Below are the code and all the weights of a small trained network. Each question names an input and a class and asks about switching units off, where a switched-off unit gives its printed mean instead of its output.

import numpy as np


def w(rows, s, z=0):
    codes = np.array(rows[::2]) - 128.0
    scale = np.full(codes.shape[1], s)
    scale[-1] = z or s
    return codes * scale


def f(y):
    return y / 2 * (1 + np.tanh(0.7978845608 * (y + 0.044715 * y**3)))


def log_softmax(a):
    a = a - a.max(-1, keepdims=True)
    return a - np.log(np.exp(a).sum(-1, keepdims=True))


def net(x, mask):
    res = np.array(x, float).reshape(1, 2) / 4 @ E
    y = f(res @ A[0][:, :-1].T + A[0][:, -1])
    res = res + np.where(mask, y, B[0][:, -1]) @ B[0][:, :-1]
    return log_softmax(res[-1] @ U[:, :-1].T + U[:, -1])


A, B = {}, {}
E = w([
[40,17,31,131,13],'x0',
[212,170,143,28,1],'x1',
],0.0061)
A[0] = w([
[63,71,103,218,217,107],'N0',
[162,95,93,55,42,69],'N1',
[38,118,99,152,43,5],'N2',
[79,2,63,160,111,95],'N3',
[68,69,71,102,69,34],'N4',
[153,176,130,3,53,3],'N5',
[84,76,15,144,60,19],'N6',
[213,210,186,134,241,41],'N7',
[160,124,103,110,89,238],'N8',
[65,75,93,195,239,55],'N9',
[45,70,37,83,35,114],'N10',
[116,36,95,153,66,60],'N11',
[192,177,182,63,85,58],'N12',
[231,202,228,146,190,40],'N13',
[188,111,158,21,17,103],'N14',
[209,142,123,65,47,214],'N15',
[154,150,176,36,31,112],'N16',
[22,119,153,253,194,99],'N17',
],0.007,0.0045)
B[0] = w([
[209,45,212,189,126,234],'N0',
[96,160,222,119,186,185],'N1',
[37,188,205,28,203,158],'N2',
[111,164,141,125,208,228],'N3',
[52,190,186,66,205,179],'N4',
[137,49,210,58,62,175],'N5',
[22,222,188,60,210,195],'N6',
[37,216,141,40,214,202],'N7',
[219,151,95,190,214,207],'N8',
[173,27,254,179,97,214],'N9',
[80,212,136,135,223,255],'N10',
[40,180,135,79,114,177],'N11',
[97,125,204,85,189,170],'N12',
[18,218,147,46,217,198],'N13',
[172,87,233,206,194,230],'N14',
[222,72,154,215,187,246],'N15',
[199,23,227,222,141,210],'N16',
[198,45,243,204,137,234],'N17',
],0.0064,0.0055)
U = w([
[181,40,209,167,117,96],'0',
[1,225,101,41,197,27],'1',
[195,120,55,194,132,242],'2',
[88,118,25,63,45,3],'3',
],0.0076,0.0046)

Each question gives the input, the list of numbers given to net, and the class t.
The units are the neurons (one row each of A and B). Each row of codes is followed by its name. A weight is (code - 128) times the scale printed after its matrix; where a second scale follows, it is the last column's (A, B and U).
mask holds one flag per neuron, in row order. A switched-off neuron (its flag False) gives its mean, the last column of its row in B, instead of its output. The means were averaged over made-up inputs and are rounded, as every weight is.
A unit's drop is (log p(t) with every unit on - log p(t) with that unit switched off) / (log p(t) with every unit on - log p(t) with every unit switched off).
unit that matters most: the unit with the biggest drop
k most important neurons: the k neurons with the biggest drops, biggest first
drop of u: that unit's drop, to one decimal
input [-8,7], class 1: 2 most important neurons	[N13, N7]
input [8,-6], class 1: unit that matters most	N6
input [-6,5], class 1: 2 most important neurons	[N13, N7]
input [3,1], class 2: 2 most important neurons	[N13, N7]
input [-5,4], class 1: 4 most important neurons	[N13, N7, N17, N0]
input [-3,-1], class 2: 2 most important neurons	[N6, N10]
input [7,5], class 1: 2 most important neurons	[N10, N6]
input [-2,-3], class 2: drop of N16	0.2
input [-3,1], class 2: drop of N11	0.2
input [-4,3], class 1: drop of N7	0.4
